Below are the code and all the weights of a small trained network. Each question names an input and a class and asks about switching units off, where a switched-off unit gives its printed mean instead of its output.

import numpy as np


def w(rows, s, z=0):
    codes = np.array(rows[::2]) - 128.0
    scale = np.full(codes.shape[1], s)
    scale[-1] = z or s
    return codes * scale


def f(y):
    return np.maximum(y, 0)


def log_softmax(a):
    a = a - a.max(-1, keepdims=True)
    return a - np.log(np.exp(a).sum(-1, keepdims=True))


def net(x, mask):
    res = np.array(x, float).reshape(1, 3) / 4 @ E
    y = f(res @ A[0][:, :-1].T + A[0][:, -1])
    res = res + np.where(mask, y, B[0][:, -1]) @ B[0][:, :-1]
    return log_softmax(res[-1] @ U[:, :-1].T + U[:, -1])


A, B = {}, {}
E = w([
[234,21,204,126,222,170,129,7,169,159,159],'x0',
[181,107,199,158,133,191,255,91,10,21,47],'x1',
[140,169,206,14,191,35,68,111,18,164,30],'x2',
],0.0096)
A[0] = w([
[131,153,123,105,75,105,165,153,97,80,158,87],'n1',
[108,135,75,103,83,110,114,152,103,75,130,234],'n2',
[212,33,136,99,202,162,143,36,181,128,167,187],'n3',
[71,189,136,130,97,88,180,254,127,116,100,19],'n4',
[121,162,142,127,118,141,231,135,17,107,47,254],'n5',
[112,208,122,213,98,118,128,208,126,123,114,141],'n6',
[176,117,124,170,95,214,215,114,54,54,78,100],'n7',
[124,94,42,205,105,164,200,107,200,38,139,75],'n8',
[152,148,148,80,147,35,105,94,68,111,46,61],'n9',
[115,164,67,76,125,104,31,185,223,196,158,179],'n10',
],0.0095,0.0074)
B[0] = w([
[125,107,141,112,144,122,202,50,172,161,76,164],'n1',
[39,112,85,196,157,92,156,102,101,135,85,202],'n2',
[31,119,61,120,217,86,200,89,90,178,106,231],'n3',
[124,117,116,94,236,108,204,63,224,72,76,205],'n4',
[137,121,119,154,104,99,171,171,115,193,163,254],'n5',
[114,138,52,120,160,85,118,88,79,131,99,203],'n6',
[185,140,170,162,125,37,158,112,154,172,221,218],'n7',
[104,196,25,13,81,132,40,209,113,73,151,204],'n8',
[146,148,35,77,149,208,91,254,120,34,160,201],'n9',
[168,93,104,171,93,85,182,190,175,187,193,252],'n10',
],0.0098,0.02)
U = w([
[74,78,100,134,193,104,167,64,166,118,78,115],'0',
[216,86,146,190,107,78,138,144,190,159,210,99],'1',
[143,158,77,2,126,171,72,192,142,67,174,122],'2',
[46,97,131,215,81,126,124,141,79,174,120,247],'3',
[106,156,181,76,54,173,85,56,140,112,111,105],'4',
[139,75,155,133,124,202,97,100,195,105,76,108],'5',
[113,86,144,116,88,183,57,99,149,96,61,113],'6',
[143,90,159,143,109,135,32,111,150,72,102,110],'7',
],0.0087,0.014)

Each question gives the input, the list of numbers given to net, and the class t.
The units are the neurons (one row each of A and B). Each row of codes is followed by its name. A weight is (code - 128) times the scale printed after its matrix; where a second scale follows, it is the last column's (A, B and U).
mask holds one flag per neuron, in row order. A switched-off neuron (its flag False) gives its mean, the last column of its row in B, instead of its output. The means were averaged over made-up inputs and are rounded, as every weight is.
A unit's drop is (log p(t) with every unit on - log p(t) with that unit switched off) / (log p(t) with every unit on - log p(t) with every unit switched off).
The circuit of an input: a set's keep is (log p(t) with only the set's units on - log p(t) with every unit switched off) / (log p(t) with every unit on - log p(t) with every unit switched off). Starting from all 10 units, units are removed one at a time, each time the one whose removal leaves the highest keep (on an exact tie, the one counted first), for as long as the keep stays at least 0.8.
units of the circuit, in order: the units of the circuit, biggest drop first
k most important neurons: the k neurons with the biggest drops, biggest first
drop of u: that unit's drop, to one decimal
input [4,3,6], class 2: units of the circuit, in order => [n9]
input [-5,7,-4], class 1: 3 most important neurons => [n7, n3, n5]
input [-6,-3,5], class 0: 3 most important neurons => [n4, n8, n2]
input [0,2,-3], class 3: 4 most important neurons => [n9, n10, n4, n7]
input [-1,5,2], class 1: 2 most important neurons => [n7, n3]
input [-2,0,2], class 3: units of the circuit, in order => [n8, n4, n3, n7]
input [1,3,0], class 3: 3 most important neurons => [n10, n4, n9]
input [2,2,-3], class 3: 4 most important neurons => [n9, n4, n10, n3]
input [-4,4,5], class 2: 2 most important neurons => [n9, n3]
input [2,1,-1], class 3: 2 most important neurons => [n4, n1]
input [-6,-6,1], class 0: 2 most important neurons => [n4, n7]
input [-5,-8,-3], class 1: 2 most important neurons => [n10, n3]
input [7,6,-8], class 2: 3 most important neurons => [n8, n2, n4]
input [-6,7,-4], class 1: units of the circuit, in order => [n7]
input [0,0,1], class 3: drop of n4 => 1.0
input [-8,-2,-8], class 0: drop of n4 => 2.2
input [-5,8,6], class 1: drop of n7 => 0.6
